Below is a small trained network, with its code and all its weights. Each question gives an input and a class and asks what happens when units are switched off, that is, made to give their printed mean instead of their output.

import numpy as np


def w(rows, s, z=0):
    codes = np.array(rows[::2]) - 128.0
    scale = np.full(codes.shape[1], s)
    scale[-1] = z or s
    return codes * scale


def f(y):
    return y / 2 * (1 + np.tanh(0.7978845608 * (y + 0.044715 * y**3)))


def log_softmax(a):
    a = a - a.max(-1, keepdims=True)
    return a - np.log(np.exp(a).sum(-1, keepdims=True))


def net(x, mask):
    res = np.array(x, float).reshape(1, 3) / 4 @ E
    y = f(res @ A[0][:, :-1].T + A[0][:, -1])
    res = res + np.where(mask, y, B[0][:, -1]) @ B[0][:, :-1]
    return log_softmax(res[-1] @ U[:, :-1].T + U[:, -1])


A, B = {}, {}
E = w([
[30,167,156,72,61],'x0',
[72,224,115,160,210],'x1',
[186,159,26,2,174],'x2',
],0.0099)
A[0] = w([
[69,179,62,123,3,104],'neuron 1',
[146,168,39,121,80,68],'neuron 2',
[99,98,213,153,100,208],'neuron 3',
[46,134,111,90,89,92],'neuron 4',
[253,122,129,222,213,220],'neuron 5',
[88,114,174,165,85,200],'neuron 6',
[123,197,150,156,215,202],'neuron 7',
[202,68,106,132,143,141],'neuron 8',
[149,138,213,164,87,115],'neuron 9',
[144,5,51,71,47,165],'neuron 10',
[68,152,75,162,176,161],'neuron 11',
[58,130,155,212,123,93],'neuron 12',
[83,116,180,171,96,119],'neuron 13',
[200,208,103,46,72,109],'neuron 14',
[131,96,205,170,74,135],'neuron 15',
[94,237,152,103,195,254],'neuron 16',
[139,136,172,166,90,44],'neuron 17',
[184,86,137,87,29,100],'neuron 18',
[39,194,150,95,83,137],'neuron 19',
[106,238,122,172,193,97],'neuron 20',
[130,151,70,98,128,101],'neuron 21',
[137,80,176,234,162,83],'neuron 22',
[254,72,79,255,162,194],'neuron 23',
[189,60,170,108,55,153],'neuron 24',
[158,85,121,102,47,82],'neuron 25',
[76,148,207,164,127,190],'neuron 26',
[212,53,166,119,70,105],'neuron 27',
[124,122,81,22,183,93],'neuron 28',
[55,143,164,68,77,145],'neuron 29',
[39,120,125,54,66,135],'neuron 30',
[145,82,72,165,171,202],'neuron 31',
],0.0093,0.0043)
B[0] = w([
[61,88,16,195,84,182],'neuron 1',
[189,214,79,145,142,154],'neuron 2',
[135,157,107,38,162,210],'neuron 3',
[129,79,57,193,185,170],'neuron 4',
[15,62,9,99,121,248],'neuron 5',
[127,140,103,56,196,201],'neuron 6',
[41,30,206,115,224,206],'neuron 7',
[54,131,99,142,161,186],'neuron 8',
[106,204,120,89,181,179],'neuron 9',
[66,155,162,103,228,219],'neuron 10',
[42,114,239,127,224,180],'neuron 11',
[226,172,96,83,206,199],'neuron 12',
[147,185,97,77,187,190],'neuron 13',
[197,184,128,69,192,199],'neuron 14',
[141,201,79,46,196,199],'neuron 15',
[72,86,160,81,156,236],'neuron 16',
[188,226,126,164,171,150],'neuron 17',
[132,102,222,143,251,185],'neuron 18',
[53,101,84,160,137,208],'neuron 19',
[85,147,230,170,230,204],'neuron 20',
[180,210,164,107,164,164],'neuron 21',
[192,167,83,101,155,199],'neuron 22',
[54,118,40,104,111,251],'neuron 23',
[29,83,173,147,234,197],'neuron 24',
[106,132,240,198,210,165],'neuron 25',
[161,108,95,61,147,208],'neuron 26',
[51,161,201,171,185,193],'neuron 27',
[154,207,95,108,236,213],'neuron 28',
[23,59,3,177,95,195],'neuron 29',
[69,80,24,170,141,198],'neuron 30',
[77,96,86,116,112,180],'neuron 31',
],0.0055,0.011)
U = w([
[74,44,2,160,127,110],'0',
[78,83,242,146,188,140],'1',
[188,229,68,63,160,101],'2',
[88,48,121,50,105,254],'3',
[124,191,177,139,45,87],'4',
[238,93,118,183,81,89],'5',
[202,82,164,207,122,78],'6',
[141,56,195,163,69,68],'7',
],0.0092,0.0059)

Each question gives the input, the list of numbers given to net, and the class t.
The units are the neurons (one row each of A and B). Each row of codes is followed by its name. A weight is (code - 128) times the scale printed after its matrix; where a second scale follows, it is the last column's (A, B and U).
mask holds one flag per neuron, in row order. A switched-off neuron (its flag False) gives its mean, the last column of its row in B, instead of its output. The means were averaged over made-up inputs and are rounded, as every weight is.
A unit's drop is (log p(t) with every unit on - log p(t) with that unit switched off) / (log p(t) with every unit on - log p(t) with every unit switched off).
The circuit of an input: a set's keep is (log p(t) with only the set's units on - log p(t) with every unit switched off) / (log p(t) with every unit on - log p(t) with every unit switched off). Starting from the 12 units with the biggest drops (on a tie, the unit counted first), units are removed one at a time, each time the one whose removal leaves the highest keep (on an exact tie, the one counted first), for as long as the keep stays at least 0.8.
circuit, biggest first: the units of the circuit, biggest drop first
k most important neurons: the k neurons with the biggest drops, biggest first
drop when u is switched off: that unit's drop, to one decimal
input [6,-3,-5], class 0: circuit, biggest first : neuron 29
input [-5,-6,-7], class 2: 2 most important neurons : neuron 15; neuron 22
input [8,-1,-8], class 0: 4 most important neurons : neuron 29; neuron 1; neuron 30; neuron 19
input [6,7,2], class 1: 3 most important neurons : neuron 20; neuron 11; neuron 5
input [6,8,4], class 1: 2 most important neurons : neuron 20; neuron 11
input [-3,0,-3], class 3: 3 most important neurons : neuron 29; neuron 30; neuron 1
input [-8,6,8], class 0: 4 most important neurons : neuron 5; neuron 7; neuron 23; neuron 31
input [-6,-8,0], class 1: 2 most important neurons : neuron 27; neuron 18
input [-3,-5,-6], class 2: 3 most important neurons : neuron 15; neuron 22; neuron 7
input [4,4,-4], class 0: 3 most important neurons : neuron 29; neuron 19; neuron 18
input [4,4,-5], class 2: 2 most important neurons : neuron 12; neuron 5
input [-6,3,-5], class 0: 2 most important neurons : neuron 5; neuron 23
input [8,-8,8], class 0: 3 most important neurons : neuron 30; neuron 29; neuron 1
input [2,-3,4], class 2: circuit, biggest first : neuron 5
input [1,0,0], class 3: drop when neuron 16 is switched off : -0.1
input [6,-5,-6], class 0: drop when neuron 23 is switched off : -0.1
input [4,1,-3], class 0: drop when neuron 29 is switched off : 0.2
input [0,7,6], class 1: drop when neuron 7 is switched off : 0.1
